Below is a small trained network, with its code and all its weights. Each question gives an input and a class and asks what happens when units are switched off, that is, made to give their printed mean instead of their output.

import numpy as np


def w(rows, s, z=0):
    codes = np.array(rows[::2]) - 128.0
    scale = np.full(codes.shape[1], s)
    scale[-1] = z or s
    return codes * scale


def norm(h):
    return h / np.sqrt((h * h).mean(-1, keepdims=True) + 1e-5)


def f(y):
    return np.maximum(y, 0)


def log_softmax(a):
    a = a - a.max(-1, keepdims=True)
    return a - np.log(np.exp(a).sum(-1, keepdims=True))


def net(x, mask):
    res = np.array(x, float).reshape(1, 2) / 4 @ E
    u = 0
    for l in range(2):
        y = f(norm(res) @ A[l][:, :-1].T + A[l][:, -1])
        res = res + np.where(mask[u : u + 3], y, B[l][:, -1]) @ B[l][:, :-1]
        u += 3
    return log_softmax(norm(res)[-1] @ U[:, :-1].T + U[:, -1])


A, B = {}, {}
E = w([
[131,11,72,134,130,203,192,82,86,254],'x0',
[97,71,77,181,192,161,50,152,60,71],'x1',
],0.0083)
A[0] = w([
[176,138,167,75,93,100,143,90,165,203,40],'L0N0',
[138,148,74,150,166,110,88,112,101,119,252],'L0N1',
[86,190,197,2,91,44,157,57,121,183,25],'L0N2',
],0.0066,0.0031)
B[0] = w([
[251,98,44,160,172,109,63,121,134,114,220],'L0N0',
[198,125,129,50,157,143,120,125,118,130,215],'L0N1',
[187,78,103,93,151,64,165,173,68,105,254],'L0N2',
],0.012,0.0062)
A[1] = w([
[128,218,188,188,140,129,104,247,186,79,98],'L1N0',
[143,216,168,255,55,35,115,161,196,16,4],'L1N1',
[221,98,131,29,163,107,129,182,175,192,76],'L1N2',
],0.0065,0.0024)
B[1] = w([
[100,50,105,136,89,103,196,123,125,222,175],'L1N0',
[203,101,173,127,61,245,62,75,163,194,181],'L1N1',
[28,151,154,154,69,58,104,148,130,128,254],'L1N2',
],0.011,0.0095)
U = w([
[197,109,94,77,204,61,136,146,21,25,153],'0',
[142,86,157,171,55,190,171,53,169,193,204],'1',
[2,156,77,184,60,32,117,191,121,77,4],'2',
],0.0067,0.0038)

Each question gives the input, the list of numbers given to net, and the class t.
The units are the neurons (one row each of A and B). Each row of codes is followed by its name. A weight is (code - 128) times the scale printed after its matrix; where a second scale follows, it is the last column's (A, B and U).
mask holds one flag per neuron, layer by layer. A switched-off neuron (its flag False) gives its mean, the last column of its row in B, instead of its output. The means were averaged over made-up inputs and are rounded, as every weight is.
A unit's drop is (log p(t) with every unit on - log p(t) with that unit switched off) / (log p(t) with every unit on - log p(t) with every unit switched off).
The circuit of an input: a set's keep is (log p(t) with only the set's units on - log p(t) with every unit switched off) / (log p(t) with every unit on - log p(t) with every unit switched off). Starting from all 6 units, units are removed one at a time, each time the one whose removal leaves the highest keep (on an exact tie, the one counted first), for as long as the keep stays at least 0.8.
circuit, biggest first: the units of the circuit, biggest drop first
most important unit: the unit with the biggest drop
k most important neurons: the k neurons with the biggest drops, biggest first
top k neurons in layer l: the k neurons of layer l with the biggest drops, biggest first
drop of u: that unit's drop, to one decimal
input [1,-6], class 0: circuit, biggest first : [L0N2]
input [2,3], class 2: 4 most important neurons : [L0N1 L1N1 L0N0 L0N2]
input [-5,4], class 1: circuit, biggest first : [L0N2 L1N1]
input [6,-6], class 0: 4 most important neurons : [L0N0 L1N1 L0N2 L1N0]
input [-2,-8], class 0: 2 most important neurons : [L0N2 L0N0]
input [7,-7], class 0: circuit, biggest first : [L0N0 L1N1]
input [1,3], class 2: top 2 neurons in layer 0 : [L0N1 L0N0]
input [3,3], class 2: circuit, biggest first : [L1N1 L0N2]
input [-7,-6], class 1: 3 most important neurons : [L1N1 L0N1 L1N0]
input [0,-8], class 0: 2 most important neurons : [L0N2 L0N0]
input [-1,2], class 2: circuit, biggest first : [L0N2 L1N1]
input [-1,3], class 2: circuit, biggest first : [L0N1 L1N2 L0N0 L0N2]
input [6,-8], class 0: circuit, biggest first : [L0N0 L0N2]
input [-1,1], class 2: most important unit : L1N2
input [5,-5], class 0: circuit, biggest first : [L0N0 L1N1]
input [-8,7], class 1: circuit, biggest first : [L1N1 L0N2]
input [2,0], class 2: 2 most important neurons : [L1N1 L1N0]
input [-6,5], class 1: 4 most important neurons : [L0N2 L1N1 L0N0 L1N0]
input [-6,-4], class 1: 2 most important neurons : [L1N1 L0N1]
input [2,-5], class 0: circuit, biggest first : [L0N2]
input [-5,2], class 1: circuit, biggest first : [L0N2 L1N1]
input [3,2], class 2: top 2 neurons in layer 0 : [L0N1 L0N0]
input [-6,0], class 1: drop of L1N1 : 0.1
input [2,-6], class 0: drop of L0N2 : 0.2
input [2,1], class 2: drop of L1N1 : 0.4
input [-7,-3], class 1: drop of L1N1 : 0.6
input [-8,-2], class 1: circuit, biggest first : [L1N1]
